Below is a small trained network, with its code and all its weights. Each question gives an input and a class and asks what happens when units are switched off, that is, made to give their printed mean instead of their output.

import numpy as np


def w(rows, s, z=0):
    codes = np.array(rows[::2]) - 128.0
    scale = np.full(codes.shape[1], s)
    scale[-1] = z or s
    return codes * scale


def norm(h):
    return h / np.sqrt((h * h).mean(-1, keepdims=True) + 1e-5)


def f(y):
    return y / 2 * (1 + np.tanh(0.7978845608 * (y + 0.044715 * y**3)))


def log_softmax(a):
    a = a - a.max(-1, keepdims=True)
    return a - np.log(np.exp(a).sum(-1, keepdims=True))


def net(x, mask):
    res = np.array(x, float).reshape(1, 5) / 4 @ E
    u = 0
    for l in range(2):
        y = f(norm(res) @ A[l][:, :-1].T + A[l][:, -1])
        res = res + np.where(mask[u : u + 5], y, B[l][:, -1]) @ B[l][:, :-1]
        u += 5
    return log_softmax(norm(res)[-1] @ U[:, :-1].T + U[:, -1])


A, B = {}, {}
E = w([
[193,109,86,74,106,162,149,187],'x0',
[206,146,182,81,193,107,186,150],'x1',
[100,155,83,86,83,113,85,162],'x2',
[122,172,129,175,216,111,162,110],'x3',
[138,10,156,141,97,133,195,49],'x4',
],0.011)
A[0] = w([
[42,144,106,155,53,145,56,99,94],'0.n0',
[201,213,107,138,200,74,107,198,63],'0.n1',
[10,130,102,119,129,169,65,88,103],'0.n2',
[67,145,120,127,86,106,88,115,115],'0.n3',
[192,118,101,72,56,147,97,161,1],'0.n4',
],0.011,0.0042)
B[0] = w([
[72,187,15,202,54,28,140,157,254],'0.n0',
[47,192,169,65,255,179,167,177,244],'0.n1',
[114,110,116,164,112,64,140,103,226],'0.n2',
[79,147,100,199,51,190,182,181,195],'0.n3',
[196,45,66,64,101,120,119,148,204],'0.n4',
],0.009,0.0075)
A[1] = w([
[206,183,122,46,164,162,123,96,62],'1.n0',
[82,144,139,212,29,178,48,142,54],'1.n1',
[136,254,113,56,227,129,176,188,3],'1.n2',
[172,99,72,34,29,175,96,181,23],'1.n3',
[168,46,116,216,63,91,162,147,129],'1.n4',
],0.0087,0.0047)
B[1] = w([
[97,198,99,197,78,99,103,137,165],'1.n0',
[178,119,54,195,129,117,88,127,195],'1.n1',
[65,174,184,164,117,212,96,143,253],'1.n2',
[252,72,144,87,121,156,104,229,212],'1.n3',
[137,160,190,90,157,114,86,116,236],'1.n4',
],0.011,0.0069)
U = w([
[73,124,48,216,50,40,98,126,104],'0',
[66,209,177,90,210,177,121,183,196],'1',
[200,62,108,18,81,113,92,202,5],'2',
[138,62,196,113,183,105,149,9,218],'3',
],0.014,0.0021)

Each question gives the input, the list of numbers given to net, and the class t.
The units are the neurons (one row each of A and B). Each row of codes is followed by its name. A weight is (code - 128) times the scale printed after its matrix; where a second scale follows, it is the last column's (A, B and U).
mask holds one flag per neuron, layer by layer. A switched-off neuron (its flag False) gives its mean, the last column of its row in B, instead of its output. The means were averaged over made-up inputs and are rounded, as every weight is.
A unit's drop is (log p(t) with every unit on - log p(t) with that unit switched off) / (log p(t) with every unit on - log p(t) with every unit switched off).
The circuit of an input: a set's keep is (log p(t) with only the set's units on - log p(t) with every unit switched off) / (log p(t) with every unit on - log p(t) with every unit switched off). Starting from all 10 units, units are removed one at a time, each time the one whose removal leaves the highest keep (on an exact tie, the one counted first), for as long as the keep stays at least 0.8.
circuit, biggest first: the units of the circuit, biggest drop first
k most important neurons: the k neurons with the biggest drops, biggest first
top k neurons in layer l: the k neurons of layer l with the biggest drops, biggest first
drop when u is switched off: that unit's drop, to one decimal
input [-2,1,2,-5,-5], class 0: circuit, biggest first	0.n0
input [-4,-3,-8,-7,4], class 3: 3 most important neurons	1.n4; 0.n3; 1.n0
input [8,-7,-3,2,-5], class 2: 2 most important neurons	0.n4; 1.n3
input [1,2,3,2,4], class 3: 3 most important neurons	0.n1; 0.n4; 1.n3
input [3,8,6,6,8], class 3: 2 most important neurons	0.n1; 1.n3
input [3,-6,-6,4,1], class 3: top 2 neurons in layer 0	0.n0; 0.n3
input [-5,-6,-8,7,1], class 3: circuit, biggest first	0.n0; 1.n2
input [8,4,-1,-3,-4], class 1: 3 most important neurons	0.n1; 1.n2; 1.n0
input [7,-1,-3,3,7], class 3: 2 most important neurons	0.n4; 1.n3
input [3,-3,-3,5,2], class 3: drop when 0.n1 is switched off	0.5
input [2,-2,-6,-2,1], class 3: drop when 0.n4 is switched off	0.2
input [7,-4,-4,7,3], class 3: drop when 0.n1 is switched off	0.5
